Rows and whether each has a hidden trait (one of two labels; each part has its own):
[ 10.6  23.2   0.3  -4.2   7.1  -0.8  -6.7   0.3  -5.6 -36.3  -0.1 -15.7
  13.5 -19.9   3.9  10.1  53.8  -0.2  -5.2 -30.4 -21.6  -2.8   5.6  -6.7
  -3.8   3.4   8.1 -10.4  25.5  10.6   6.6   2.2  23.9  -0.9   3.8  -4.9
  54.3 -22.2   9.7  -6.7   3.4  -2.0  -2.5  -2.9  10.7 -23.9 -15.8  14.1
   6.5   1.7  17.8  -3.5   8.2  -4.4  14.0  -1.0 -33.7   9.1   3.1 -18.0
   3.6  61.2  -3.3 -31.6   2.5   0.1   6.0  37.5   1.4  -4.6  -3.2  12.2
 -32.9  -0.6  14.7  -0.8  10.2  -8.6 -43.6  -2.1  -6.9  -1.2  -9.9   2.2
 -14.0 -37.5  -8.2 -10.5  -0.8 -21.5  -9.6   4.5   6.0 -10.6   4.6   4.1
   5.0  17.4  10.6  22.3 -13.8   8.4   7.2 -17.1 -10.7  -3.6   5.4  -0.8
  -1.8  -0.3  -1.3  -9.9  -0.2   0.1   9.8 -19.2  12.6  -0.9   0.5   0.9
   5.1  -8.8   0.4  33.0   1.9 -10.7  18.4  -3.6 -12.7   6.4  13.5  14.5
 -11.8   0.8 -16.2   6.9  40.3 -22.7   3.9   9.4  -2.7   0.5  -1.3  -3.3
 -65.0  -2.7   6.7  40.2   0.2 -11.2 -15.1   0.0  14.7  -8.3   0.2  -7.2
  -0.2   2.0   9.6  -8.8  -7.5   7.3   6.7   8.8  -1.6   3.2 -23.8   0.9
   3.1  -7.3 -12.9   2.9   3.1  22.4   1.4  -4.9   3.2   4.5   2.6  -3.8
  45.9  -3.5  -5.3   0.7  -0.1   4.8   1.3  48.3  -2.6  -0.9   7.6  -0.1]
A
[  5.2 -18.8   0.5  -0.9  -3.4   0.5   8.5   1.0  10.6   8.7  19.8  31.0
   5.1  15.7  -0.2  25.7   8.4  -1.2   1.7  10.0  -6.8 -23.4   0.1   0.8
  16.2   1.4  -0.5  17.7  -3.9  -3.9   0.1  12.9   8.5  -2.0   0.0  -0.3
 -56.2   4.9  -2.4  -6.2  -2.3   9.4  -0.6  -7.1   1.1 -15.7  -5.3  -4.8
  11.6 -14.1   3.5  -2.6  -5.4  -5.2  41.5   0.5 -23.7  -1.5   0.7  31.9
  10.7  27.4   7.3  -4.0  -1.5   0.8  -0.5  -6.6   3.2  -7.4 -11.1  -0.6
 -21.7   0.7  10.7  -3.1  -1.2  -4.4  -0.2   6.6   0.7   0.4  -2.1   0.1
   5.0  -8.7  -4.5 -26.4  -2.2 -15.4   4.9  -4.3 -15.7  22.3   7.7  12.3
  -4.1  -3.5  -3.6  -7.8  -4.5   1.7   7.4 -10.0   3.1  -3.6   3.2  -1.1
  -2.5  -2.8  -0.1  -0.3  -2.4  -0.4 -23.2  -7.6  12.6   3.5  20.1  -5.6
   9.0  -7.2   2.7  -3.2   0.4 -28.5   6.3   1.3  -0.9  13.1  -1.2  -6.0
  -7.0 -14.5  11.5   8.0  12.8  16.0  -2.3   4.1  -3.1 -10.8   9.2   4.1
   7.0 -25.3  -9.1 -11.5  -2.3 -11.4  -8.4  -0.9  16.6   4.1   2.3  -1.9
  -5.7  13.6  -2.2 -16.5  -0.8   4.0  -3.6 -12.9  -2.7  23.7  -3.2  -5.3
   4.6  -0.8  -5.2 -23.8 -36.7 -15.6   7.9   1.7  -3.5  -6.2   3.0 -16.1
 -11.3   3.6  -2.1  -2.6   1.1   0.5  20.0  73.8  -6.3  -4.0  15.9  13.4]
A
[  7.8 -23.1   2.1  -0.4   7.2  -2.9  10.2   0.1   9.5  28.4  18.7  18.2
   1.0   4.9   9.5  -4.0 -16.9  -2.1   3.6  26.0   6.9   5.7  -7.7   2.6
   0.6  -0.3   0.7  12.1 -25.7 -20.4  -3.5  -4.9  41.2  -2.0   7.9   6.3
 -42.0  12.2   7.4  -9.6 -18.1   1.0   4.3   4.8  -3.5 -10.7   1.9  -0.3
  10.7 -54.9   0.2   0.6  -6.5  -9.0  31.9   1.6 -11.8  -1.8   7.4  17.5
   3.3  40.9  -7.8  23.0  -0.7  -4.8   4.3   5.5  -3.8  -6.6   8.5   4.8
 -44.3   1.6   2.7   2.6  -6.3   2.8  23.1   2.0   4.4  -3.0  -5.3  -5.7
   6.8  15.5  -7.2  19.2   1.9   6.7  12.2  -5.0 -11.5 -15.8   3.1  -1.4
   6.6   7.5  -8.9  -6.1  -6.5  -1.5  -6.1   2.2  -8.0   1.5  13.7  -3.0
   3.2  -3.0  -3.9   1.6  13.8   1.3   8.3  -7.7   2.3  -0.5 -10.6  -6.2
 -12.1 -14.5   0.8   1.3   1.2   3.0  -1.6   0.7 -11.8  -4.7 -25.5  -3.5
   2.5 -30.6   9.5 -10.3  17.1  -4.3  -2.6   4.5   0.9  -0.4   5.3  -4.1
  72.3 -39.3 -11.8  19.9  -6.0   3.2 -11.4  -1.0  24.8  10.1   5.1   8.4
  -7.7  13.4  -9.2  -8.3  -4.9   9.9  -0.6 -10.9   7.7  14.6  26.8 -25.7
  -7.7  -7.9   1.3 -15.5 -16.7 -13.8   7.2  -3.3  -4.9   4.4  -6.4 -12.4
   7.1  -1.7   4.0  -0.2  -1.9  -1.3  21.8  23.3   8.3  -7.5  -0.8  15.9]
A
[  3.0  -3.3   7.9  -1.9 -12.4   5.0   3.2   3.8  -1.2   8.2  20.1  15.2
  16.8 -16.4   6.7  -9.3  31.2   0.9   3.7  17.1  -2.0  -9.3 -11.2   0.8
   0.0  -1.7   0.2  -9.9  -3.4   1.9   3.5   6.7  20.5   8.0  10.1   2.3
 -35.8  -3.5  -0.7  -7.3  -0.8  -7.8   1.1   2.8  -4.4 -33.0  -2.7  -3.8
   2.0 -35.3  -0.6  -2.9 -11.4 -12.7  14.1   1.1 -17.4  -0.1   6.5  35.4
  -4.7  43.3 -25.1   5.0   2.0  -1.5   5.7  26.5  -0.7  -2.2  -0.4  15.8
 -11.2   4.8  12.1  -3.0  -5.5  -4.2 -29.3   8.0 -10.1   2.8  -7.2  -4.4
  -0.5  13.8  -3.0  13.8  -1.4  -8.3  12.9  -4.3  -2.0 -30.6  -2.9  -1.2
   6.7   1.5   2.4  16.6  -1.8   6.4   2.2  -4.5  -3.1   2.1  -0.1   6.7
  -5.9  14.5   0.6  -5.2 -13.2   7.5   3.1 -10.5  -5.8   2.3 -13.7   0.3
  -5.0  -6.6  -5.0  13.8   2.2   3.4  -1.9   2.6 -10.5   4.7  15.0   4.6
  -2.4   0.5   1.4   4.1  -3.6 -21.0  -0.4   1.5   8.4  -3.4  -2.8  -1.1
  14.6  56.2  -1.9  21.7  -2.3  -2.6 -10.5   5.0  18.6  -3.1   4.1   1.9
  11.6  25.3  -6.6 -13.1  -9.1   9.5  -6.9   4.1   9.7  -8.8   0.1  -1.1
  -3.2 -30.1   6.4  11.1  38.5   5.4   3.6   2.0  -5.4   3.9   8.5  19.9
   4.4  -4.1 -12.3   4.0  -3.4   0.3   2.7  37.0  -0.2   0.4  -7.2  16.8]
C
[  0.8  -9.0   5.1  -2.2 -12.9   6.9   0.3   2.6  -5.9  11.2  11.8   8.1
  23.4 -15.6   3.4   0.7  40.4   5.2   2.4  11.8  -5.9 -17.2  -9.9  -0.8
   1.1  -0.1  -2.5 -10.7   3.5   4.1   2.0   7.6  18.0  11.4  13.8   3.2
 -51.3  -3.5   5.9 -13.5 -18.2  -7.4  -0.7  -0.4  -4.2 -20.5  15.8   3.5
  11.0 -43.8  -4.0   0.0 -10.6 -14.1  24.5   3.7 -15.5   2.5   9.0  32.1
  -6.9  26.4 -23.8   1.9   8.8  -0.9   8.4  32.4  -3.7   0.1  -1.1  27.5
  -4.2   5.8  11.7  -2.7  -2.8 -13.3 -32.4   4.7 -12.5   1.2  -5.9  -4.8
  -6.8  11.1  -3.9  13.0   0.0 -18.6  20.0  -0.8  -1.5 -27.1  -0.4  -0.2
  20.1   6.8  10.0  16.0  -2.7  10.0   4.4  -1.7   1.6   2.4   5.0   7.7
  -4.7  11.5  -1.2  -3.2 -10.0   9.6  -1.8  -3.9  -1.1   1.0 -15.5   0.5
  -7.9 -13.4  -6.8  19.6   1.7   9.9   8.8  -1.2 -26.7  -1.6  16.4   4.2
  -0.6   8.9   6.6   4.4   6.4 -31.8   0.4   1.3   8.5  -6.3   3.5  -1.8
   5.1  88.3  -2.8  16.2  -1.7 -10.4 -12.9   1.6  17.6 -11.6  -0.6   3.1
   4.6  20.3  -6.4  -9.1  -9.8  13.8  -7.5   8.0  10.5 -12.1   6.9   8.7
  -7.0 -27.6   1.5  17.4  18.5  10.8   5.2  -0.2  -6.2   1.9   7.3  13.5
  15.6  -4.2 -18.2   5.4  -8.0   3.2   2.6  60.8  -7.6   0.5  -7.9   5.8]
A
[  1.3   0.8   8.5  -2.0 -14.4   4.9   4.4   4.5  -0.1   5.4  18.3  14.2
  15.4 -14.1   7.2 -12.5  26.5  -0.3   3.3  15.6  -5.2  -7.7 -10.0  -1.4
   0.2  -1.6   1.5 -10.1  -3.3  -2.6   3.7   6.3  10.7   6.5   8.3   0.9
 -16.9  -1.2  -2.9  -8.3   0.6  -5.5   1.0   3.6  -4.2 -40.8  -9.9  -7.4
   1.7 -25.3  -1.8  -4.7  -9.6 -10.8   8.4  -0.1 -18.3   0.5   4.5  31.3
  -4.6  46.4 -22.5   2.8   8.6  -1.0   3.4  17.9  -0.6  -2.4  -2.1  14.2
  -9.9   3.3   7.5  -2.9  -9.1  -3.5 -25.8   6.1 -10.1   2.7  -5.1  -3.4
   0.3  10.0  -4.6  11.4  -0.9 -11.2  10.9  -4.8  -2.7 -27.9  -3.1  -2.6
   3.5   1.6   2.0  17.2  -0.7   6.7   2.2  -4.4  -3.4   1.0  -1.5   6.8
  -6.5  13.6   0.3  -5.0 -12.4   5.1   4.3  -6.7  -8.7   1.8  -9.2   0.2
  -3.0  -1.7  -4.1  16.0   2.0   1.4  -5.3   3.5 -10.5   8.4  10.8   6.2
  -3.0   4.2   1.5   2.0  -5.2 -19.4  -1.0   1.7   6.4   0.6  -3.4  -0.4
  12.4  46.7   0.8  20.0  -3.5 -14.4 -11.7   6.1  21.9   0.1   3.0   0.3
  12.6  29.6  -7.1 -10.4  -9.0   6.8  -5.1   4.3  11.1  -9.5  -2.2  -6.9
  -2.8 -27.7   5.8   6.7  47.9   5.0   4.3   2.6  -6.8   4.9   9.7  18.9
   7.7  -4.0  -8.2   4.0  -2.4   0.1  -4.7  34.7  -0.6   0.6  -5.6  17.9]
C
[ 10.9  27.4  -1.9  -2.9   4.5  -1.1  -2.4   0.6  -1.8 -25.7   8.2  -7.5
  19.0 -14.4   3.1  16.2  44.0  -0.6  -5.3 -20.7 -21.0  -8.7   4.0  -4.8
  -2.4   3.5   7.5  -8.8  29.2   8.5   5.3   4.4  20.6   0.7   2.8  -4.1
  38.1 -19.7   7.0  -7.7   1.7  -2.2  -1.5  -3.6  10.9 -13.4 -17.0  10.7
  18.6  -3.2  17.1  -4.7  11.5  -5.3  19.4   0.3 -34.7   7.3   3.7  -9.0
   5.9  57.2  -9.1 -29.6   5.2   0.0   6.3  35.4   1.6  -2.3  -0.3  12.4
 -19.0   1.1  14.8  -1.7  11.2  -3.8 -51.1  -2.3  -6.7  -0.3 -10.0   0.7
 -12.0 -32.0  -9.0  -5.9   1.9 -27.1  -7.9   3.2   4.7  -5.6   3.4   6.6
   5.7  13.3  16.6  18.7 -11.3   8.3   5.2 -18.4  -5.0  -5.9   7.2  -1.1
   0.5   0.5  -0.2  -8.5   1.5  -1.6   1.9 -17.1   9.0  -1.3  -1.1   2.1
   5.2 -16.8  -0.1  23.4   2.4 -16.2  10.7  -1.8 -13.5   4.7  13.5  12.6
 -10.8  -2.4 -12.8   5.8  46.2 -20.9   3.3   7.7   0.6   1.2  -0.4  -4.9
 -58.5   6.2   5.3  44.3   0.4 -19.5 -11.1  -0.9  13.5  -8.9   3.6  -7.5
  -1.8  -0.2   9.2  -9.7   5.0   7.3   6.1   5.4  -4.3   5.8 -24.3  -9.2
   6.6  -5.7 -12.9   0.6  -5.8  11.2   4.5  -4.3   2.5   0.3   1.7  -6.7
  32.0  -1.5  -3.2  -1.7   1.0   5.0   8.1  61.0  -3.5  -1.2   4.8   0.9]
A
[  1.2 -22.4   4.8  -1.9  -2.7   2.2   4.7   0.4   7.2  16.0  25.8  20.5
  17.2  -4.2  14.5  13.6   3.6  -0.3   3.3  -0.2   2.3 -11.0  -3.3  -0.1
  -6.3   3.4  -1.7   9.7 -11.5  -6.1  -4.1   5.3  35.0   3.8  12.9   3.4
 -51.1  -1.3   8.4 -10.9 -24.5 -13.2   3.9   3.1   1.7  -0.7   6.2  15.3
  34.0 -54.3  -3.5   2.1 -13.7 -21.9  43.2   4.8 -12.8  -0.8   9.5  15.9
  -3.2  32.3 -16.2  19.0   3.8  -3.8   1.6  20.8  -9.4  -3.3   0.6  24.5
 -52.4  10.7   9.1  -1.8   0.6  -0.8   0.4   6.3  -1.5  -2.5  -7.3  -4.4
  -9.4  18.0 -10.1   9.0  -1.6 -11.8  18.1 -10.9  -9.0 -13.8  -0.8  -0.6
  14.9   3.2   0.8   7.5   1.5   5.4  -5.7  -5.0  -6.3   6.3  13.8   0.6
   2.8   6.8  -5.9  -0.4   0.7   2.7  -8.8 -13.4   6.5   2.6 -18.5  -6.2
 -10.5 -10.5  -2.0  15.7   1.6  16.5  -9.6  -2.2 -19.9 -14.9 -15.5   4.1
   4.8 -11.8  16.0  -7.5  24.5 -16.4  -5.1   5.5   5.9  -0.4  12.7  -0.4
  58.6   0.0 -11.3  12.3  -3.7   6.0  -8.1  -1.4  19.3   0.2   6.7   6.7
  -3.8   1.5  -4.7 -10.8  -7.2  17.6  -4.4  -2.8  11.4   7.1  19.1  -5.5
  -7.0 -18.4  12.1  -3.0 -11.8 -15.9   7.3  -0.5  -8.2   1.9   0.2   5.6
   9.3  -3.6 -11.8   2.2   0.8   1.4  17.6  53.6  12.6  -1.2  -3.6   6.3]
A
[  0.7 -21.6   3.9  -2.4  -3.9   3.9   2.9  -1.4   8.3   5.0  27.5  11.9
  20.4  -5.8  17.1  20.4  19.6  -2.2   3.2  -0.8  -2.2 -19.5   1.8  -1.4
  -7.8   4.3  -1.7   4.8  -7.7  -5.7   0.7   8.0  30.3   1.5   7.9   0.2
 -31.5  -1.5   6.4 -10.2 -20.2 -17.0   2.6   0.9   5.9   5.7   0.1  24.2
  39.7 -35.7  -2.9   0.6 -18.5 -24.8  45.4   4.4 -12.6   1.8   7.8  -4.4
   0.0  31.2 -17.2  12.1   5.0  -3.3   2.7  27.2  -6.2  -2.4  -2.8  24.5
 -46.8  11.9  12.7  -2.4  -0.6   0.5  -9.8   5.8  -2.9  -3.3  -4.7  -1.2
 -13.2  10.2 -11.4   0.5  -4.1 -21.5  14.0  -8.9  -8.6 -23.3  -1.2  -0.4
  14.4   2.1   4.3   8.9   1.6   5.0  -7.5   4.9  -7.7   5.4  14.4  -1.0
   2.9  10.3  -7.5  -2.1   3.8   1.4 -14.0 -15.2   9.8   1.3 -13.3  -2.9
  -6.8  -7.3  -0.2  11.7   1.7  19.1 -11.9  -3.3 -26.0  -7.4 -18.5   6.0
   5.2  -4.8  17.9  -8.7  23.0 -15.1  -2.5   7.1   6.0   0.5  12.9   1.8
  38.7  -3.0  -8.8   6.5  -2.5   8.5  -9.6  -1.2  16.3   1.7   5.7   2.6
  -4.6  -8.2  -4.4  -6.8  -5.4  17.0  -2.5  -4.7   9.8   7.8   7.5  -5.8
  -5.9 -22.6  11.3  -0.8 -20.8 -19.3   6.1   0.0  -6.8   0.5   1.4   3.0
  13.6  -3.0 -18.0   1.0   5.1   0.9  22.0  55.4  11.5   0.9  -2.3   2.1]
C
[  2.7 -18.3   4.3  -2.2 -11.2   6.5   1.0   1.9  -7.7   4.5  10.5   7.1
  22.3 -18.7   2.7  -0.4  40.1   6.3   1.0   7.1  -5.5 -16.4 -10.1  -1.8
   1.5  -0.1  -1.0  -8.7   6.5   3.0   2.8   8.8  28.3  11.0  11.2   3.5
 -42.6  -4.4   6.4 -16.9 -20.5 -11.8  -0.8  -1.1  -2.9 -16.8  20.9   5.4
  14.0 -45.6  -3.7  -0.9 -10.0 -11.8  35.7   3.4  -9.2   3.1   9.8  20.9
 -11.4  13.5 -19.4  -0.6   8.4  -0.8   9.2  32.7  -3.7   1.9  -1.9  28.4
   3.6   6.5  14.3  -1.6  -1.6 -19.0 -25.8   4.9 -12.6  -0.3  -5.6  -3.5
  -8.7  10.3  -3.0  12.1  -0.3 -20.8  15.7  -5.4  -0.4 -28.0  -0.2   0.9
  19.2   3.6   9.1  12.7  -5.0   9.3   7.3  -1.2   0.0   1.1   5.2   6.5
  -3.3  13.7  -1.9  -3.2 -11.6  13.3   0.1  -7.1   0.3   1.6 -12.6  -0.1
  -8.4 -15.5  -6.6  14.7   1.4  18.0   9.4  -2.1 -25.3  -4.3  16.0   3.7
  -0.1  13.3   1.0   5.2   5.7 -30.8   1.3   1.4   8.8  -6.1   4.5  -1.7
  14.5  87.0  -2.8  10.5  -1.2  -7.6 -19.1   1.5  16.2 -14.9  -2.3   1.6
   4.0  17.4  -6.2  -4.1  -9.3  16.8  -5.1  12.1  10.4 -14.2   5.2  12.2
  -8.1 -21.3  -0.7  19.6  12.0  11.4   6.6  -1.7  -5.0   2.4   6.8  12.5
  27.2  -3.6 -17.3   5.8  -8.3   4.8   2.4  68.2  -9.5   1.1  -5.8   2.3]
A
